(in the rows, 128 means zero)
Each row of numbers stands for one node and depends on some of the facts below. Use the named rows to name the rest.

Some facts about the nodes:
bakor λ: topo, meflol
baso λ: traskir
brinek λ: fibrogrul
brogrin λ: lidro, trido, braklek, skufebrur
brubru λ: zififar, trotun, mesik, klotrel
drares λ: drisa
drebi λ: zistel
drevenes λ: skazomu, droklum, braklek, tretren
drikeklom λ: segres, mesik
drisa λ: soklok, skazu, suse
dritem λ: zesik
drogal λ: klotrel
droklum λ: brinek
drusten λ: stebru
faskon λ: mekos, lostapar
fibrogrul λ: pubrus
flomeni λ: pubrus
flovimus λ: drevenes, ruzek
flukim λ: stopim
fori λ: rezok, drevenes, bribra
fozer λ: tife
gegis λ: mames
geklo λ: nebil
gotren λ: drogal, klelo, truflel
grelo λ: braklek
gunam λ: drogal
kekledrer λ: plogris
keklom λ: nuplu, zema
kipur λ: fibrogrul, bralu, rudrom
klefubrum λ: vostal, brubru, segres, drubel
klestak λ: skezus
klotrel λ: flukim, stopim
koze λ: luplim
lidro λ: pliludro, stopim
litro λ: vuro, bralu
lugan λ: skazu
luplim λ: brinek
mames λ: zema
mazu λ: groti, meflol
medra λ: drogal, klabrul
meflol λ: lidro
mekos λ: tipom
mudidrir λ: kekla
nebil λ: skazomu
nesik λ: tipom
nitron λ: zififar, lidro, luplim
nuna λ: mekos
nuplu λ: stopim, triruk
nustak λ: plogris, drogal
pestan λ: gizum, zetru, skufebrur, mames
pigil λ: bakor
plagal λ: draplen, rezok, nesik, droklum, mesik
pliludro λ: mekos
plotam λ: suse
plukor λ: klabrul, braklek
pofor λ: trustik, mekos, bakor
pubrus λ: nesik, pliludro, triruk
rastul λ: keklom, nebil
razu λ: geklo, vostal, klelo
rezok λ: medra, brubru
robrol λ: topo
rotuk λ: vostal, kekla
rudrom λ: nesik, kekla, tipom
ruzek λ: lidro, drubel
segres λ: flomeni, topo
skazu λ: klefubrum
skezus λ: fozer, topo
skiplo λ: robrol, stotas
skufebrur λ: rudrom
skugen λ: razu, topo
soklok λ: nesik, fibrogrul
statapu λ: plivu, rezok, nesik, mekos
stipi λ: vastabom
stogrik λ: stopim
stokal λ: klabrul
storol λ: zeflu
suse λ: bralu, rudrom
taklu λ: zema
tife λ: pliludro, klotrel
topo λ: bralu
trafel λ: grofi, drogal, rotuk, meflol
traskir λ: brubru, taklu
treruk λ: kipur
trestoki λ: klotrel
trido λ: flukim, nesik, braklek
triruk λ: kekla
troki λ: rotuk
trotun λ: gizum, mekos, tipom
truflel λ: skazomu
trustik λ: zififar
vastabom λ: nitron
vostal λ: skufebrur
vuro λ: vurun
vurun λ: skazu
zafi λ: klabrul, brono, skazu
zeflu λ: brinek
zema λ: zetru, braklek
zesik λ: gunam
zetru λ: trotun, drogal
zififar λ: nesik, rudrom
ziplas λ: flukim
zistel λ: bralu
zogatur λ: brubru
{bakor, braklek, brogrin, brono, brubru, droklum, drubel, drusten, faskon, fibrogrul, geklo, gotren, grelo, groti, kekledrer, keklom, klabrul, klotrel, lostapar, medra, meflol, mekos, mesik, mudidrir, nesik, nustak, pestan, pubrus, rezok, rotuk, segres, skezus, skiplo, skufebrur, soklok, stokal, storol, stotas, suse, tipom, topo, trafel, traskir, tretren, trido, triruk, trotun, truflel, trustik, vuro, vurun, zeflu, zema, zesik, zetru, zififar, ziplas} ε b
{baso, bralu, braza, bribra, brinek, draplen, drares, drebi, drevenes, drikeklom, drisa, dritem, drogal, flomeni, flovimus, flukim, fori, fozer, gegis, gizum, grofi, gunam, kekla, kipur, klefubrum, klelo, klestak, koze, lidro, litro, lugan, luplim, mames, mazu, nebil, nitron, nuna, nuplu, pigil, plagal, pliludro, plivu, plogris, plotam, plukor, pofor, rastul, razu, robrol, rudrom, ruzek, skazomu, skazu, skugen, statapu, stebru, stipi, stogrik, stopim, taklu, tife, treruk, trestoki, troki, vastabom, vostal, zafi, zistel, zogatur} ε a

Known rows:
[108 120  89 162  62  76 152 157 107 172 114 111 184 137  78 154  82 129
 130 171 107 101 135  98 140 156 153 158 120 179] : brinek
[121 140  54 125  93  95 147  97 129 171 149 106 133 108  83  99 124 131
 117 192 106 117 156  89 204 169 107 146 104 130] : skufebrur
[134 118  65 163  91  85  98 121 109 156 135 128 156  92 123 137  90 154
 114 179 131 113 148 128 151 145 148 123 120 148] : truflel
[133 109  58 150  92  90 103 134 110 154 135 125 139 110 117 137  97 149
 115 184 128 115 141 120 161 156 135 127 115 153] : fori
[131 107  61 162  88  78  98 112 125 149 133 129 147  92 124 136  93 163
 113 173 126 121 155 128 157 151 150 124 115 141] : tretren
[132 106  59 156 102  81  95 122 112 152 127 124 141 101 137 142  89 157
 116 176 122 123 141 129 169 145 134 118 120 147] : mesik
[141 101  46 153  80 111 115 121 111 154 157 117 157  99  94 112 114 161
  97 206 136 105 158 108 166 163 160 128 137 140] : grelo
[149 127  47 170  75 106 115 115 127 159 149 135 128 125 106 138  85 137
 137 198 113 104 144 115 158 156 138 118  89 146] : gotren
[121 123  81 143 114  91 153 110 160 162 120 101 151 122  85 112 117 134
 125 193  81 136 135  86 197 163 155 155 119 139] : kipur
[129 149  40 140  79  88 121 105  95 176 139 131 120 119 100 131 122 131
 121 191 131 106 177 110 201 168 107 128  97 160] : vostal
[140 120  42 151  79 112 117 122 117 158 154 126 142 117  94 121 115 153
 112 203 135 104 146 108 171 166 144 124 111 141] : pestan
[158 161  29 167 106  79 131 150 139 181 117 139 106 137 139 142 152 127
  97 195 133 104 167 129 145 176 126 135 108 155] : bakor
[140  98  39 162  99 115 110 143 121 155 132 115 120 135 121 136  83 144
 120 200  85 120 141 122 156 168 113 110  92 162] : trestoki
[127 110  64 163  87  78  98 110 133 151 137 132 137 100 127 136  95 164
 115 173 131 122 153 127 154 155 142 123 112 137] : lostapar
[102 119  72 112  82 100 128  98 147 139 166 110 129 134  83 112 117 169
 113 174 117 117 116  90 165 177 101 123 114 132] : nesik
[109 105  38 148  63  88 116 148 155 142 162 136 104 136 101 139 133 170
 102 169 138 115 119 117 137 179 101 110 100 126] : pliludro
[133 116  49 154  81  88 120 134 120 162 134 129 132 116 109 138 107 141
 114 183 127 114 156 117 165 166 128 131 105 148] : stipi
[100 126  77 136  83 109 136 104 106 145 122 121 132 142  89 137 123 173
 105 197 100 108 133  94 144 179 108 125  98 175] : pubrus
[135 110  56 159  86  75  99 118 115 159 132 133 133  94 129 141  97 154
 114 173 132 124 169 130 171 152 134 121 113 142] : drubel
[153 116  70 160 116  86 142 122 160 159 118 113 133 104 123 120 128 137
 115 193  81 140 149  99 185 160 166 149 122 123] : zistel

Which node is each row?
No name comes twice in this set of rows, the named rows included.
[127  94  46 160  91  98 115 128 119 150 133 112 132 122 114 122  99 164
  98 192  90 128 165 121 158 174 129 116 101 163] -> ziplas
[110 155  70 165  84  77  99  91 107 154 132 136 128 119 117 135  99 165
 122 177 132 110 177 119 186 160 114 109  92 169] -> kekla
[114 166  52 157  74  82 109  95  90 170 131 139 114 133 110 144 114 144
 132 188 137 100 181 111 194 165  99 106  90 179] -> rotuk
[137 106  60 159  80  89 101 130  99 155 152 116 173  84 101 120  93 157
 102 187 141 107 149 118 153 148 159 133 142 141] -> drevenes
[126 114  44 106 101 107  94 149  90 176 116 137 106 123 138 154 109 134
 134 187 137 123 156 136 192 145 110 122 106 172] -> klefubrum
[116 111  64 134  98  92 113 129 110 152 132 119 147 121 109 137  92 152
 114 181 118 115 127 111 166 158 120 129 114 156] -> plagal
[107 133  77 151 101 107 127 122 106 154 117 131 133 143 109 148 120 164
 116 204 113 105 143 106 142 170 142 130 105 177] -> flomeni
[103 111  51 130  62  89 107 126 162 138 176 136 108 133  93 135 131 180
 111 165 144 114 117 102 137 178  98 111 106 113] -> mekos
[159 124  29 165  71 135 121 126 133 154 174 132 130 131  89 130  84 134
 137 222 112  95 122 102 153 164 146 104  91 133] -> zetru
[158 140  38 169  67 131 130 114 140 161 166 137 120 134  86 144  82 124
 157 218  94  98 136 106 154 157 140 107  90 135] -> gunam

Now the same nodes, written a new way:
Known rows:
[128 143 124 121 126 121 119 143 125 127 114 124 133 131 122 122 125 125
 127 122 135 128 132 122 125 127 128 127 154 135 103 125 108 132 139 123] : suse
[126 141 125 131 126 122 122 132 152 157 126 133 123 124 122 124 115 127
 127 144 130 133 136 126 143 126 127 125 118 130 120 125 132 120 133 116] : lostapar
[126 134 119 136 132 126 135 129 121 123 122 128 118 124 122 120 111 127
 129 117 113 129 123 125 127 126 126 121 119 124 122 126 118 120 121 125] : brubru
[127 132 119 132 126 121 121 135 121 138 111 126 119 126 121 123 119 126
 128 113 142 149 123 125 132 126 126 128 122 124 100 125 124 119 119 138] : mesik
[126 126 135 136 130 130 124 124 143 127 135 130 120 126 121 128 115 128
 130 119 126 126 139 124 127 132 126 122 120 124 105 128 159 118 123 126] : klotrel
[126 133 125 121 127 122 120 156 131 128 113 130 148 126 125 121 113 126
 127 124 158 124 140 122 124 130 127 168 118 133  99 140 158 119 160 145] : kekla
[126 121 137 121 128 130 121 125 110 121 137 131 154 128 179 141 115 125
 127 118 143 127 114 126 128 128 126 128 116 124 159 147 142 128 121 162] : nebil
[126 139 118 125 131 127 137 124 150 142 150 127 122 124 123 122 113 125
 127 160 107 125 125 145 129 126 129 122 136 137 162 126 109 130 137 118] : faskon
[131 135 124 131 126 122 132 130 112 124 114 126 130 136 124 119 189 127
 128 105 117 126 134 124 124 126 125 117 151 124 101 128 105 150 120 120] : lugan
[126 141 123 136 126 123 122 151 112 133 114 126 135 134 132 122 126 125
 128 109 145 126 142 129 125 127 127 135 124 125 104 124 107 134 120 142] : skazu
[131 132 123 120 125 121 128 132 113 122 114 125 133 132 118 122 167 128
 128 117 120 125 132 121 127 123 126 121 159 130 103 125 104 143 128 118] : drares
[128 145 121 128 126 121 122 141 154 154 118 136 121 125 122 123 113 128
 127 132 136 141 135 123 139 127 126 131 119 129 107 124 143 121 135 128] : mekos
[125 121 126 122 126 125 121 125 147 145 140 127 134 131 121 122 112 140
 127 124 142 126 138 125 125 133 127 150 120 124 112 135 210 118 130 121] : grofi
[124 131 121 120 126 124 132 127 136 119 114 124 125 125 122 120 113 124
 129 139 121 126 125 128 127 126 130 119 122 132 116 126 103 121 135 122] : pubrus
[129 121 122 122 135 141 139 122 113 118 125 125 123 125 129 155 129 126
 129 120 112 125 115 125 127 127 127 121 119 124 165 124 107 123 119 120] : flovimus
[127 137 130 141 127 123 125 151 117 139 128 143 122 126 125 124 116 127
 128 127 134 128 133 123 131 127 126 125 121 129 115 125 163 119 155 162] : gizum
[131 121 123 121 137 140 162 122 114 120 135 125 125 126 122 148 190 127
 131 133 110 125 122 143 128 128 129 124 124 124 155 126 104 122 128 122] : brogrin
[125 120 121 119 127 129 126 123 112 122 113 124 128 126 127 121 115 127
 128 114 137 134 117 123 127 128 137 130 120 129 139 124 109 119 118 119] : droklum
[126 121 122 120 128 128 125 124 141 116 114 123 123 126 117 126 115 130
 130 131 132 126 138 123 127 128 127 126 120 124 106 133 120 120 118 118] : lidro
[126 122 134 120 132 134 132 126 118 118 136 128 130 126 122 135 149 126
 132 140 118 125 126 139 126 134 126 120 119 124 125 139 118 118 144 122] : nuplu

Name these rows:
No name comes twice in this set of rows, the named rows included.
[128 122 131 151 127 124 120 141 109 119 112 138 131 124 152 121 111 125
 131 107 154 133 134 127 131 128 127 146 121 123 104 131 164 120 122 174] -> braklek
[125 120 171 177 124 136 123 123 113 142 128 167 130 124 224 124 118 139
 127 157 163 126 176 126 175 141 127 176 149 122 104 127 105 160 123 124] -> stebru
[133 130 121 153 125 129 147 123 109 120 111 125 124 137 120 124 223 126
 129 109 108 125 132 123 125 125 129 121 149 124 110 124 102 156 121 117] -> zafi
[134 120 138 119 135 139 134 123 110 116 159 127 145 124 157 160 158 128
 128 133 118 123 117 148 126 127 125 118 127 127 184 144 113 139 134 135] -> rastul
[129 128 125 132 136 136 154 127 113 119 170 130 125 125 122 126 185 127
 129 139 105 126 117 169 127 128 126 122 152 133 182 126 119 142 167 126] -> pestan

The same nodes again, as new rows of numbers:
Some rows with their names:
[159 139 123 129 128 144 163 123 108 134 127  95 130 128 127 146 125 150
 124  94 137 120 127 116 134 129 133 133 124] : lidro
[156 146 152 126 130 142 163 148 128 131 119  96 127 120 128 135 133 141
 126 101 138 132 133 115 132 121 128 142 120] : luplim
[150 119 124 132 131 143 173 115 113 136 123  94 128 139 131 146 126 147
 127  97 139 114 115 117 130 114 142 139 122] : tipom
[159 132 128 128 129 147 162 124 111 133 124  90 126 129 131 146 126 148
 121  94 140 111 125 119 138 127 132 134 128] : flomeni
[160 144 119 125 129 148 156 131 107 135 122  88 124 129 132 159 142 156
 129  96 143 105 124 117 136 130 129 132 132] : topo
[170 153 122 117 137 145 154 125 108 127 136  96 126 119 131 149 103 155
 115  82 134 116 142 115 137 139 137 127 121] : trafel
[159 166 160 121 128 144 157 156 129 124 116  95 127 107 125 131 127 140
 127  98 137 138 152 113 140 129 118 138 121] : koze
[159 141 111 149 106 156 158 152  89 137 122  68 139 114 135 165 167 149
 122 118 144  88 157 123 105 161  97 124 139] : klestak
[149 138 118 127 131 148 169 111 106 122 122  90 136 124 133 138 108 152
 126  96 132 113 124 116 146 124 133 133 129] : mekos
[175 152 144 118 123 155 141  99  93 127 123  88 141 126 141 115 138 142
 127  61 142 129 117 112 128 147 121 128 131] : zafi
[165 142 134 119 126 144 154 119  99 124 122  94 134 119 132 144 118 150
 118  87 132 121 142 118 148 139 132 129 124] : brogrin
[154 124 130 132 129 143 170 114 111 137 121  96 129 139 132 149 142 147
 127 101 140 116 111 118 130 116 142 139 123] : mesik
[164 122 140 127 134 137 164  97 100 118 116 103 133 131 127 159 120 153
 119  93 136 119 133 124 159 126 150 133 111] : mames
[167 160 137  37 154 109 156 130  69 148  70  83 101 116 158 142 123 157
 116 109 112 103 125 114 158 155 121 151 143] : drebi
[163 124 133 132 126 144 161 118 106 134 126  97 127 130 132 154 124 153
 116  95 135 115 131 118 143 127 137 132 125] : nuplu
[151 140 122 123 130 144 167 122 112 128 124  93 131 129 129 138 123 149
 127  92 135 115 128 118 138 126 135 134 127] : trustik
[158 131 107 131 139 141 171 128 121 146 145 102 119 142 131 158 119 156
 123  89 139 109 114 115 118 115 152 136 119] : grofi
[169 144 148 102 142 148 155 132 109 122 115  86 118 116 138 136 107 147
 116  84 136 109 138 118 146 136 129 133 123] : treruk
[169 146 143  96 145 148 150 123 109 125 117  86 114 117 136 125 110 146
 119  74 140 111 129 119 145 141 133 128 125] : plotam
[158 128 124 131 127 144 164 117 103 132 123  95 132 128 130 154 132 147
 120  97 138 113 130 118 134 130 134 133 123] : flukim

Rows to name:
No name comes twice in this set of rows, the named rows included.
[156 149 109 119 128 143 166 122 109 137 128  92 128 128 133 148 123 158
 130  95 135 108 132 116 132 133 128 132 128] -> bakor
[163 167 103 113 124 148 156 127 105 129 126  89 129 116 132 149 109 161
 129  90 133 111 145 117 136 142 120 125 138] -> pigil
[168 145 161 125 129 149 164 139 122 132 119  94 128 124 136 144 132 141
 130 105 137 125 132 113 134 112 121 141 114] -> brinek
[158 151 116 116 128 147 158 120 107 120 124  89 132 117 132 139 109 155
 124  89 133 115 141 118 148 137 125 128 127] -> pofor
[145 164 117 110 125 151 131 137 131 102 107  94 122 145 118 221 235 200
 179  96 162  90  94 117 177  93 152 137 162] -> stotas
[155 160 119 115 127 149 143 131 118 118 113  88 123 131 128 185 184 177
 150  93 149  98 121 116 158 118 134 131 143] -> robrol
[171 147 142 126 118 152 145 102  92 128 120  93 144 122 135 133 141 148
 123  78 131 133 131 112 145 142 125 128 126] -> plukor
[107 158 122 119 125 122 146 188 140 119 107  97 126 109  96 105 129 137
 122  85 136 166 143 118 141 163 147 139 175] -> stipi
[164 129 133 134 122 146 157  98  95 145 125  96 145 144 139 135 160 146
 129  86 140 130  95 109 117 123 131 137 123] -> klabrul
[181 207  73 101 127 135 171 115 108 151 143 106 124 131 133 147  93 167
 141  85 125 125 152 118 110 153 123 127 125] -> mazu
[145 141 135 126 129 139 162 143 125 133 118  94 124 125 122 134 132 143
 123  95 138 131 129 117 133 133 136 138 133] -> nitron
[161 130 121 130 134 144 158 118 105 127 131  97 136 131 130 160 127 151
 118  95 131 114 128 110 125 132 139 137 125] -> drogal

